Here is a tiny trained network, its code and every weight. The questions are about switching its units off for an input and a class, where a switched-off unit gives its printed mean instead of its output.

import numpy as np


def w(rows, s, z=0):
    codes = np.array(rows[::2]) - 128.0
    scale = np.full(codes.shape[1], s)
    scale[-1] = z or s
    return codes * scale


def f(y):
    return np.maximum(y, 0)


def log_softmax(a):
    a = a - a.max(-1, keepdims=True)
    return a - np.log(np.exp(a).sum(-1, keepdims=True))


def net(x, mask):
    res = np.array(x, float).reshape(1, 4) / 4 @ E
    y = f(res @ A[0][:, :-1].T + A[0][:, -1])
    res = res + np.where(mask, y, B[0][:, -1]) @ B[0][:, :-1]
    return log_softmax(res[-1] @ U[:, :-1].T + U[:, -1])


A, B = {}, {}
E = w([
[63,74,20,128,58,107,78,47],'x0',
[115,107,154,227,138,114,177,92],'x1',
[113,94,112,157,62,219,139,211],'x2',
[80,111,251,132,110,140,52,108],'x3',
],0.014)
A[0] = w([
[109,143,65,1,142,172,24,140,85],'n0',
[151,158,12,164,133,136,127,162,125],'n1',
[193,129,61,114,104,116,230,196,22],'n2',
[45,79,122,227,127,82,212,107,5],'n3',
[143,94,118,4,97,82,93,161,134],'n4',
[122,61,132,214,114,79,166,76,158],'n5',
[115,76,96,221,56,212,117,206,139],'n6',
[147,146,102,139,154,65,120,56,27],'n7',
[45,109,39,137,18,91,103,13,13],'n8',
[128,93,150,174,86,125,164,75,32],'n9',
[92,138,205,136,80,203,29,120,180],'n10',
[103,196,140,143,212,44,47,48,148],'n11',
],0.0087,0.0015)
B[0] = w([
[159,133,136,160,65,162,198,145,197],'n0',
[88,116,105,165,132,54,129,85,193],'n1',
[74,178,118,129,111,95,170,111,198],'n2',
[159,81,134,145,39,147,158,192,187],'n3',
[184,127,123,186,39,154,173,154,177],'n4',
[174,133,87,170,123,157,196,112,184],'n5',
[160,170,71,39,153,172,69,108,209],'n6',
[116,143,70,80,99,192,109,100,176],'n7',
[136,251,121,167,215,107,156,190,252],'n8',
[99,119,104,150,58,149,132,143,159],'n9',
[57,176,121,129,105,62,129,99,190],'n10',
[131,161,76,105,125,168,120,99,205],'n11',
],0.011,0.02)
U = w([
[202,119,155,219,25,225,180,127,113],'0',
[152,230,183,167,254,166,156,186,208],'1',
[138,142,31,39,132,235,73,51,136],'2',
[18,143,103,156,67,34,133,37,164],'3',
[173,145,118,179,121,107,107,111,254],'4',
[106,35,147,103,174,143,127,111,54],'5',
[119,45,157,126,168,92,125,118,49],'6',
[168,2,155,151,128,125,104,84,37],'7',
],0.0087,0.0039)

Each question gives the input, the list of numbers given to net, and the class t.
The units are the neurons (one row each of A and B). Each row of codes is followed by its name. A weight is (code - 128) times the scale printed after its matrix; where a second scale follows, it is the last column's (A, B and U).
mask holds one flag per neuron, in row order. A switched-off neuron (its flag False) gives its mean, the last column of its row in B, instead of its output. The means were averaged over made-up inputs and are rounded, as every weight is.
A unit's drop is (log p(t) with every unit on - log p(t) with that unit switched off) / (log p(t) with every unit on - log p(t) with every unit switched off).
The circuit of an input: a set's keep is (log p(t) with only the set's units on - log p(t) with every unit switched off) / (log p(t) with every unit on - log p(t) with every unit switched off). Starting from all 12 units, units are removed one at a time, each time the one whose removal leaves the highest keep (on an exact tie, the one counted first), for as long as the keep stays at least 0.8.
circuit, biggest first: the units of the circuit, biggest drop first
most important unit: the unit with the biggest drop
top k neurons: the k neurons with the biggest drops, biggest first
drop of u: that unit's drop, to one decimal
input [-7,0,-8,7], class 2: circuit, biggest first => [n8 n11]
input [-6,8,-3,6], class 0: circuit, biggest first => [n8]
input [-1,-1,3,7], class 3: top 2 neurons => [n10 n8]
input [-1,-5,2,7], class 3: top 2 neurons => [n10 n3]
input [7,-3,-8,-1], class 2: top 3 neurons => [n7 n11 n2]
input [4,-3,3,-4], class 1: circuit, biggest first => [n8 n7]
input [5,-5,0,4], class 0: top 2 neurons => [n0 n4]
input [-5,2,6,5], class 2: circuit, biggest first => [n8 n6]
input [-1,-2,-4,-6], class 3: circuit, biggest first => [n6 n8]
input [-5,-1,2,-7], class 3: circuit, biggest first => [n8 n2]
input [5,-2,-8,-5], class 2: top 2 neurons => [n7 n11]
input [-3,-2,-6,7], class 3: top 3 neurons => [n6 n10 n8]
input [4,-7,5,6], class 0: top 3 neurons => [n0 n4 n1]
input [-3,-1,6,8], class 3: circuit, biggest first => [n10]
input [2,2,4,-5], class 3: top 2 neurons => [n1 n2]
input [-3,-5,-6,3], class 2: top 4 neurons => [n8 n11 n3 n5]
input [4,-2,-3,-1], class 1: top 3 neurons => [n8 n6 n3]
input [3,7,-6,5], class 0: top 2 neurons => [n3 n6]
input [-3,4,7,-2], class 2: top 2 neurons => [n6 n8]
input [2,-5,3,2], class 0: most important unit => n0
input [1,3,7,8], class 3: top 3 neurons => [n10 n11 n7]
input [-6,6,-7,-8], class 3: drop of n2 => 0.3
input [6,-4,-3,-4], class 1: drop of n8 => 1.1
input [1,-3,0,-8], class 3: drop of n5 => 0.0
